Below are the code and all the weights of a small trained network. Each question names an input and a class and asks about switching units off, where a switched-off unit gives its printed mean instead of its output.

import numpy as np


def w(rows, s, z=0):
    codes = np.array(rows[::2]) - 128.0
    scale = np.full(codes.shape[1], s)
    scale[-1] = z or s
    return codes * scale


def f(y):
    return y / 2 * (1 + np.tanh(0.7978845608 * (y + 0.044715 * y**3)))


def log_softmax(a):
    a = a - a.max(-1, keepdims=True)
    return a - np.log(np.exp(a).sum(-1, keepdims=True))


def net(x, mask):
    res = np.array(x, float).reshape(1, 7) / 4 @ E
    y = f(res @ A[0][:, :-1].T + A[0][:, -1])
    res = res + np.where(mask, y, B[0][:, -1]) @ B[0][:, :-1]
    return log_softmax(res[-1] @ U[:, :-1].T + U[:, -1])


A, B = {}, {}
E = w([
[110,146,105,100,142,114,177,120,110,119],'x0',
[124,97,122,157,154,116,133,132,114,117],'x1',
[121,215,39,198,144,41,85,93,137,104],'x2',
[135,136,136,135,118,118,154,137,133,113],'x3',
[49,126,166,174,158,107,145,178,212,164],'x4',
[113,136,120,97,145,141,94,108,124,148],'x5',
[148,111,86,77,154,121,83,253,165,61],'x6',
],0.014)
A[0] = w([
[116,166,74,213,119,100,114,55,154,161,168],'N0',
[45,119,146,160,206,182,170,236,210,107,170],'N1',
[124,212,19,157,143,97,66,157,207,61,140],'N2',
[40,145,100,225,152,157,184,71,89,237,168],'N3',
[154,136,168,159,86,181,143,80,120,70,139],'N4',
[121,69,163,174,132,183,172,109,43,178,197],'N5',
[226,152,119,99,114,188,78,85,15,40,254],'N6',
[92,154,243,170,118,102,163,100,153,179,163],'N7',
[176,136,168,140,61,124,114,4,2,91,145],'N8',
[178,75,69,55,139,177,93,218,124,11,169],'N9',
],0.0079)
B[0] = w([
[237,234,152,227,151,102,156,126,178,142,184],'N0',
[89,101,87,72,137,180,87,119,188,207,215],'N1',
[50,98,115,202,89,51,48,179,85,123,213],'N2',
[112,184,149,92,209,112,169,104,131,159,190],'N3',
[124,127,128,120,123,73,98,135,52,183,152],'N4',
[163,73,173,72,64,98,118,2,118,185,184],'N5',
[197,66,126,174,145,96,232,176,22,116,243],'N6',
[106,152,242,64,163,148,66,15,143,125,174],'N7',
[166,138,56,151,61,82,170,133,107,155,204],'N8',
[120,38,164,193,169,163,148,210,113,73,253],'N9',
],0.009,0.021)
U = w([
[152,97,124,78,71,111,160,98,51,179,254],'0',
[209,57,150,114,185,197,178,192,129,60,160],'1',
[254,202,66,175,142,91,153,118,115,111,71],'2',
[106,120,69,188,139,94,96,162,38,33,93],'3',
[94,148,180,54,148,180,112,48,151,119,109],'4',
[60,79,101,49,140,234,95,199,184,135,29],'5',
[114,231,156,196,206,132,124,99,203,107,172],'6',
[62,100,44,148,112,47,58,173,182,183,99],'7',
],0.0093,0.0028)

Each question gives the input, the list of numbers given to net, and the class t.
The units are the neurons (one row each of A and B). Each row of codes is followed by its name. A weight is (code - 128) times the scale printed after its matrix; where a second scale follows, it is the last column's (A, B and U).
mask holds one flag per neuron, in row order. A switched-off neuron (its flag False) gives its mean, the last column of its row in B, instead of its output. The means were averaged over made-up inputs and are rounded, as every weight is.
A unit's drop is (log p(t) with every unit on - log p(t) with that unit switched off) / (log p(t) with every unit on - log p(t) with every unit switched off).
The circuit of an input: a set's keep is (log p(t) with only the set's units on - log p(t) with every unit switched off) / (log p(t) with every unit on - log p(t) with every unit switched off). Starting from all 10 units, units are removed one at a time, each time the one whose removal leaves the highest keep (on an exact tie, the one counted first), for as long as the keep stays at least 0.8.
circuit, biggest first: the units of the circuit, biggest drop first
unit that matters most: the unit with the biggest drop
k most important neurons: the k neurons with the biggest drops, biggest first
drop of u: that unit's drop, to one decimal
input [-5,-7,-1,-6,2,8,-7], class 4: unit that matters most : N7
input [0,4,2,4,1,5,-4], class 6: circuit, biggest first : (N6, N0)
input [7,8,1,1,1,7,-3], class 6: circuit, biggest first : (N6, N3)
input [-7,-7,6,5,1,2,-1], class 6: circuit, biggest first : (N0, N6)
input [-4,-3,0,-7,7,8,4], class 5: 2 most important neurons : (N1, N8)
input [8,8,1,3,1,0,4], class 7: 3 most important neurons : (N6, N1, N2)
input [-5,6,-6,0,3,-4,6], class 5: 2 most important neurons : (N1, N6)
input [6,4,2,-5,1,-4,-3], class 6: circuit, biggest first : (N6, N3)
input [-5,6,-7,-6,-8,-3,0], class 0: 2 most important neurons : (N5, N8)
input [8,5,-7,-5,7,-8,1], class 5: 2 most important neurons : (N1, N0)
input [6,2,6,-5,-2,-1,-1], class 2: 2 most important neurons : (N0, N9)
input [-2,7,8,7,3,-3,0], class 6: 2 most important neurons : (N0, N6)
input [6,3,2,-5,-1,-2,-8], class 2: 2 most important neurons : (N0, N8)
input [-6,4,-8,-8,6,-8,7], class 5: unit that matters most : N1
input [3,4,1,-7,3,-3,7], class 7: 2 most important neurons : (N2, N7)
input [2,3,4,4,-1,4,-5], class 2: drop of N8 : 0.1
input [-4,0,8,-2,2,5,-4], class 6: drop of N6 : 0.2
input [-1,0,5,2,-1,7,-1], class 2: drop of N0 : 1.1
input [3,1,8,0,4,-3,2], class 7: drop of N2 : 4.5
input [-7,-7,3,-8,6,-3,-6], class 6: unit that matters most : N0
